Below is a small trained network, with its code and all its weights. Each question gives an input and a class and asks what happens when units are switched off, that is, made to give their printed mean instead of their output.

import numpy as np


def w(rows, s, z=0):
    codes = np.array(rows[::2]) - 128.0
    scale = np.full(codes.shape[1], s)
    scale[-1] = z or s
    return codes * scale


def f(y):
    return y / 2 * (1 + np.tanh(0.7978845608 * (y + 0.044715 * y**3)))


def log_softmax(a):
    a = a - a.max(-1, keepdims=True)
    return a - np.log(np.exp(a).sum(-1, keepdims=True))


def net(x, mask):
    res = np.array(x, float).reshape(1, 6) / 4 @ E
    y = f(res @ A[0][:, :-1].T + A[0][:, -1])
    res = res + np.where(mask, y, B[0][:, -1]) @ B[0][:, :-1]
    return log_softmax(res[-1] @ U[:, :-1].T + U[:, -1])


A, B = {}, {}
E = w([
[124,126,126,130,125,123,133,127,130,132,126,131],'x0',
[120,255,215,175,113,96,246,154,135,121,101,97],'x1',
[73,130,86,135,120,201,114,238,182,135,94,44],'x2',
[127,128,126,129,130,127,131,126,128,130,124,128],'x3',
[188,128,121,177,244,131,136,142,194,244,179,134],'x4',
[129,130,126,129,129,129,125,126,127,128,127,126],'x5',
],0.0098)
A[0] = w([
[90,252,195,157,87,108,232,174,137,103,67,70,154],'N0',
[99,57,68,73,109,177,56,144,119,104,121,120,238],'N1',
[63,185,156,141,82,130,164,167,135,93,71,72,114],'N2',
[47,127,101,116,79,175,115,178,122,81,80,75,117],'N3',
[91,63,67,71,100,189,42,142,118,106,115,119,223],'N4',
[61,110,103,99,67,183,107,187,128,88,62,66,119],'N5',
[180,21,71,104,192,127,55,66,120,175,199,207,252],'N6',
[243,117,143,160,208,76,138,64,137,209,218,209,153],'N7',
[122,133,154,72,64,69,127,50,29,49,104,175,214],'N8',
[124,134,85,150,180,178,126,214,209,178,127,62,65],'N9',
[79,253,204,168,79,108,230,174,139,104,69,68,142],'N10',
[119,119,165,74,55,72,135,40,20,41,109,184,224],'N11',
[167,200,192,178,148,87,200,106,129,150,145,157,117],'N12',
[123,128,94,173,178,183,121,216,212,188,136,57,50],'N13',
[162,232,207,189,140,81,218,119,136,144,133,123,162],'N14',
[46,119,113,96,80,173,116,180,126,93,74,71,118],'N15',
],0.0059,0.0033)
B[0] = w([
[147,170,249,163,100,180,243,142,149,131,46,202,250],'N0',
[111,121,43,42,116,100,31,75,89,110,139,81,195],'N1',
[143,148,156,122,65,183,149,122,148,117,52,200,191],'N2',
[168,190,102,76,61,82,113,81,165,43,68,127,180],'N3',
[118,124,55,50,130,89,43,85,95,117,147,71,198],'N4',
[159,179,89,75,83,66,97,88,147,65,81,108,186],'N5',
[194,93,161,35,71,213,112,25,241,116,104,200,217],'N6',
[219,151,185,83,118,110,163,68,241,50,107,135,208],'N7',
[30,57,133,171,172,215,99,190,50,243,184,156,211],'N8',
[52,76,123,156,145,196,106,174,46,211,163,155,192],'N9',
[146,165,226,156,94,182,230,137,154,125,56,199,253],'N10',
[41,56,134,175,170,224,105,189,55,240,191,155,220],'N11',
[141,218,176,177,205,43,207,158,108,105,179,64,198],'N12',
[50,61,129,168,151,209,110,180,51,227,179,151,196],'N13',
[136,227,229,187,193,54,254,161,111,99,172,72,230],'N14',
[167,187,98,75,76,77,123,75,160,47,59,125,180],'N15',
],0.0055,0.013)
U = w([
[74,25,86,107,149,183,68,130,94,201,206,134,243],'0',
[209,139,156,91,82,160,148,72,207,80,75,184,168],'1',
[52,126,158,193,153,164,161,211,66,187,140,137,96],'2',
[187,179,150,142,193,2,161,117,149,74,170,55,9],'3',
[125,169,56,70,104,50,87,94,110,55,104,65,74],'4',
],0.0071,0.0014)

Each question gives the input, the list of numbers given to net, and the class t.
The units are the neurons (one row each of A and B). Each row of codes is followed by its name. A weight is (code - 128) times the scale printed after its matrix; where a second scale follows, it is the last column's (A, B and U).
mask holds one flag per neuron, in row order. A switched-off neuron (its flag False) gives its mean, the last column of its row in B, instead of its output. The means were averaged over made-up inputs and are rounded, as every weight is.
A unit's drop is (log p(t) with every unit on - log p(t) with that unit switched off) / (log p(t) with every unit on - log p(t) with every unit switched off).
The circuit of an input: a set's keep is (log p(t) with only the set's units on - log p(t) with every unit switched off) / (log p(t) with every unit on - log p(t) with every unit switched off). Starting from the 12 units with the biggest drops (on a tie, the unit counted first), units are removed one at a time, each time the one whose removal leaves the highest keep (on an exact tie, the one counted first), for as long as the keep stays at least 0.8.
circuit, biggest first: the units of the circuit, biggest drop first
k most important neurons: the k neurons with the biggest drops, biggest first
drop when u is switched off: that unit's drop, to one decimal
input [1,8,-7,0,1,5], class 3: circuit, biggest first => [N14]
input [-2,0,1,-5,-8,5], class 4: circuit, biggest first => [N5; N6; N4]
input [3,8,-3,5,0,1], class 2: 2 most important neurons => [N0; N10]
input [2,-5,-1,5,6,-8], class 1: 2 most important neurons => [N7; N6]
input [0,1,-6,-4,0,3], class 2: 2 most important neurons => [N11; N8]
input [-6,-7,-5,-5,0,-3], class 0: 4 most important neurons => [N0; N10; N11; N8]
input [-1,4,-1,4,-1,8], class 2: 2 most important neurons => [N6; N7]
input [0,-1,-1,-3,8,8], class 1: 2 most important neurons => [N7; N6]
input [2,4,0,2,4,3], class 3: 2 most important neurons => [N11; N8]
input [8,0,-8,0,-2,-7], class 0: 2 most important neurons => [N0; N10]
input [5,7,-3,6,-8,1], class 2: drop when N12 is switched off => 0.0
input [-7,5,-1,6,3,7], class 3: drop when N11 is switched off => 0.1
input [0,1,-2,-1,-4,6], class 2: drop when N6 is switched off => 0.1
input [-4,-8,-4,2,3,5], class 1: circuit, biggest first => [N6]
input [-8,1,0,-2,-5,1], class 2: drop when N6 is switched off => 0.8
